Below are the code and all the weights of a small trained network. Each question names an input and a target symbol and asks about switching units off, where a switched-off unit gives its printed mean instead of its output.

import numpy as np


def w(rows, s, z=0):
    codes = np.array(rows[::2]) - 128.0
    scale = np.full(codes.shape[1], s)
    scale[-1] = z or s
    return codes * scale


def norm(h):
    return h / np.sqrt((h * h).mean(-1, keepdims=True) + 1e-5)


def f(y):
    return y / 2 * (1 + np.tanh(0.7978845608 * (y + 0.044715 * y**3)))


def softmax(a):
    e = np.exp(a - a.max(-1, keepdims=True))
    return e / e.sum(-1, keepdims=True)


def log_softmax(a):
    a = a - a.max(-1, keepdims=True)
    return a - np.log(np.exp(a).sum(-1, keepdims=True))


def net(x, mask):
    ids = ['ΓΔΛΠΦΩζησψ'.index(c) for c in x.split()]
    T = len(ids)
    res = E[ids] + P[:T]
    u = 0
    for l in range(2):
        q, k, v = (norm(res) @ M[l].T for M in (Q, K, V))
        z = softmax(np.where(np.tri(T) > 0, q @ k.T / 2**0.5, -1e9)) @ v
        res = res + np.where(mask[u], z, O[l][:, -1]) @ O[l][:, :-1]
        u += 1
        y = f(norm(res) @ A[l][:, :-1].T + A[l][:, -1])
        res = res + np.where(mask[u : u + 8], y, B[l][:, -1]) @ B[l][:, :-1]
        u += 8
    return log_softmax(norm(res)[-1] @ U[:, :-1].T + U[:, -1])


Q, K, V, O, A, B = {}, {}, {}, {}, {}, {}
E = w([
[105,157,159,130,100,121,32,28],'Γ',
[135,108,152,152,52,131,117,150],'Δ',
[189,182,118,210,180,155,117,155],'Λ',
[61,50,203,49,104,161,167,135],'Π',
[116,194,209,119,142,82,77,143],'Φ',
[69,94,177,165,254,113,97,101],'Ω',
[85,76,186,188,216,97,94,151],'ζ',
[69,125,196,157,174,171,33,152],'η',
[106,81,89,176,109,91,117,150],'σ',
[89,84,84,184,68,158,109,140],'ψ',
],0.0093)
P = w([
[156,81,92,3,98,109,122,203],'0',
[66,143,109,99,108,115,146,167],'1',
[95,134,124,125,92,118,136,165],'2',
[111,133,134,151,97,124,147,159],'3',
[112,145,127,169,97,141,158,138],'4',
[119,147,133,190,101,146,167,120],'5',
[116,157,129,200,98,154,169,110],'6',
],0.0056)
Q[0] = w([
[25,138,200,253,78,75,71,169],'L0H0',
[94,96,193,208,120,159,134,77],'L0H0',
],0.0064)
K[0] = w([
[240,255,138,186,134,98,125,90],'L0H0',
[227,162,81,185,205,172,136,92],'L0H0',
],0.0075)
V[0] = w([
[141,48,53,155,179,230,140,197],'L0H0',
[91,16,135,87,91,97,48,4],'L0H0',
],0.0041)
O[0] = w([
[37,248,112,111,85,167,103,255,3],'L0H0',
[48,186,107,188,82,49,84,85,246],'L0H0',
],0.0079,0.0035)
A[0] = w([
[153,131,160,176,136,135,79,152,163],'L0N0',
[118,136,35,180,137,188,135,155,174],'L0N1',
[123,113,140,80,84,171,109,128,118],'L0N2',
[55,165,132,150,253,135,65,90,104],'L0N3',
[107,113,135,141,102,62,141,77,5],'L0N4',
[88,119,111,104,88,44,132,160,160],'L0N5',
[101,122,177,54,99,157,131,46,78],'L0N6',
[176,94,97,81,157,179,175,183,85],'L0N7',
],0.0073,0.0028)
B[0] = w([
[103,94,46,144,97,109,187,144,191],'L0N0',
[85,147,127,53,140,113,140,157,148],'L0N1',
[212,151,128,208,123,115,136,107,151],'L0N2',
[185,52,164,141,70,69,95,147,240],'L0N3',
[75,150,136,154,119,185,95,149,252],'L0N4',
[163,166,77,160,169,108,185,150,221],'L0N5',
[75,127,128,143,162,112,189,254,198],'L0N6',
[94,194,176,179,163,118,71,59,161],'L0N7',
],0.0064,0.0037)
Q[1] = w([
[102,12,80,169,6,1,169,107],'L1H0',
[115,142,141,117,151,104,101,21],'L1H0',
],0.0082)
K[1] = w([
[84,93,213,205,194,230,209,71],'L1H0',
[139,137,68,153,144,168,34,2],'L1H0',
],0.007)
V[1] = w([
[191,80,38,177,115,50,101,24],'L1H0',
[1,94,146,110,139,105,227,109],'L1H0',
],0.006)
O[1] = w([
[198,251,120,48,155,193,109,59,253],'L1H0',
[172,2,64,166,187,91,243,69,206],'L1H0',
],0.0076,0.0053)
A[1] = w([
[164,92,178,116,162,115,102,95,167],'L1N0',
[170,137,160,90,188,231,152,126,115],'L1N1',
[105,78,158,139,190,140,166,208,79],'L1N2',
[137,162,93,131,117,101,93,33,9],'L1N3',
[108,198,167,103,148,155,75,140,169],'L1N4',
[62,135,157,170,115,103,126,211,4],'L1N5',
[198,159,143,1,176,151,154,109,100],'L1N6',
[81,159,210,164,120,198,134,85,109],'L1N7',
],0.0091,0.0023)
B[1] = w([
[83,212,76,58,136,171,212,143,181],'L1N0',
[94,93,78,74,123,92,173,175,161],'L1N1',
[244,211,95,133,127,101,98,103,171],'L1N2',
[43,201,173,172,161,132,87,2,254],'L1N3',
[91,62,141,203,109,71,206,83,183],'L1N4',
[138,91,163,92,173,225,66,8,158],'L1N5',
[143,12,174,84,112,228,167,177,180],'L1N6',
[100,182,53,162,203,25,77,86,175],'L1N7',
],0.0064,0.008)
U = w([
[72,178,166,178,150,126,127,45,164],'Γ',
[213,180,163,195,80,151,168,168,238],'Δ',
[37,169,198,176,164,151,172,195,81],'Λ',
[91,32,142,182,103,66,191,114,136],'Π',
[155,97,165,37,125,204,176,105,176],'Φ',
[109,134,143,60,148,35,123,155,144],'Ω',
[254,133,127,106,162,116,83,119,3],'ζ',
[109,70,213,155,123,182,56,154,145],'η',
[124,159,43,105,145,92,115,163,85],'σ',
[30,102,62,132,102,187,119,155,64],'ψ',
],0.008,0.0019)

Each question gives the input, a string of symbols that net reads in full, and the target symbol t.
The units are the heads (2 rows each of Q, K, V and O) and the neurons (one row each of A and B). Each row of codes is followed by its name. A weight is (code - 128) times the scale printed after its matrix; where a second scale follows, it is the last column's (O, A, B and U).
mask holds one flag per unit, layer by layer, with each layer's heads first. A switched-off unit (its flag False) gives its mean, the last column of its rows in O or B, instead of its output. The means were averaged over made-up inputs and are rounded, as every weight is.
A unit's drop is (log p(t) with every unit on - log p(t) with that unit switched off) / (log p(t) with every unit on - log p(t) with every unit switched off).
The circuit of an input: a set's keep is (log p(t) with only the set's units on - log p(t) with every unit switched off) / (log p(t) with every unit on - log p(t) with every unit switched off). Starting from the 12 units with the biggest drops (on a tie, the unit counted first), units are removed one at a time, each time the one whose removal leaves the highest keep (on an exact tie, the one counted first), for as long as the keep stays at least 0.8.
units of the circuit, in order: the units of the circuit, biggest drop first
most important unit: the unit with the biggest drop
top k neurons: the k neurons with the biggest drops, biggest first
k most important neurons of layer l: the k neurons of layer l with the biggest drops, biggest first
input ζ Π Δ, target Π: units of the circuit, in order => [L1H0]
input Γ Λ ζ ζ, target Φ: units of the circuit, in order => [L0H0; L0N7; L1N6; L1H0]
input Γ Γ ψ Λ η Γ Π, target Φ: 2 most important neurons of layer 1 => [L1N6; L1N3]
input ψ Δ Λ η Γ Γ, target ζ: 3 most important neurons of layer 0 => [L0N1; L0N6; L0N4]
input Φ Λ Γ, target Π: top 3 neurons => [L1N4; L0N7; L0N6]
input ψ Π Π η Δ ζ, target Π: units of the circuit, in order => [L1H0; L0N3]
input Δ Λ Δ Γ Ω, target Λ: units of the circuit, in order => [L0H0; L1H0]
input Π Γ Π η, target Π: units of the circuit, in order => [L0N3; L1H0]
input η η Δ, target Δ: 2 most important neurons of layer 0 => [L0N3; L0N4]
input ψ ψ ζ Δ ζ, target ζ: units of the circuit, in order => [L0H0; L1N2; L1N3]
input Γ Γ ζ Γ Π Φ Λ, target Φ: units of the circuit, in order => [L0H0; L1N6; L1H0]
input Λ Γ Φ η Δ, target η: top 2 neurons => [L1N5; L1N3]
input Γ Δ Λ Ω, target Φ: units of the circuit, in order => [L0H0; L1N6]
input Δ Γ Φ Δ, target Φ: most important unit => L0H0
input η σ σ Δ η, target η: units of the circuit, in order => [L0H0; L0N3; L1N3]
input Γ Φ Λ ψ η Δ, target Φ: top 2 neurons => [L0N7; L1N6]
input η Δ σ, target σ: top 2 neurons => [L0N5; L1N3]
input ψ ψ Λ η Γ η Γ, target ζ: 2 most important neurons of layer 0 => [L0N1; L0N6]
input η ζ Δ σ, target σ: top 2 neurons => [L0N3; L1N3]
input Λ Γ Γ Ω ψ, target η: top neuron => [L1N5]
input Γ Γ Φ ψ, target Φ: units of the circuit, in order => [L0H0; L1H0; L1N6]
input σ Γ Δ Δ Π Λ, target σ: top 2 neurons => [L1N1; L0N7]
input Π Π Ω, target Π: units of the circuit, in order => [L1H0; L0N3]
input Δ Ω η Δ, target Δ: top 2 neurons => [L0N3; L1N3]
input Π σ Γ Π Ω, target Π: units of the circuit, in order => [L0N3; L1H0]
input Δ η Γ η Λ Γ Π, target Λ: 3 most important neurons of layer 0 => [L0N7; L0N6; L0N2]
input ψ Π Λ, target ζ: top 2 neurons => [L1N2; L0N1]
input Δ Δ σ Π Π ψ, target Π: units of the circuit, in order => [L1H0]
input Δ σ Λ, target Λ: top 2 neurons => [L0N7; L1N4]
input Γ Λ Γ Δ η Π σ, target Φ: top 3 neurons => [L0N7; L1N6; L0N6]
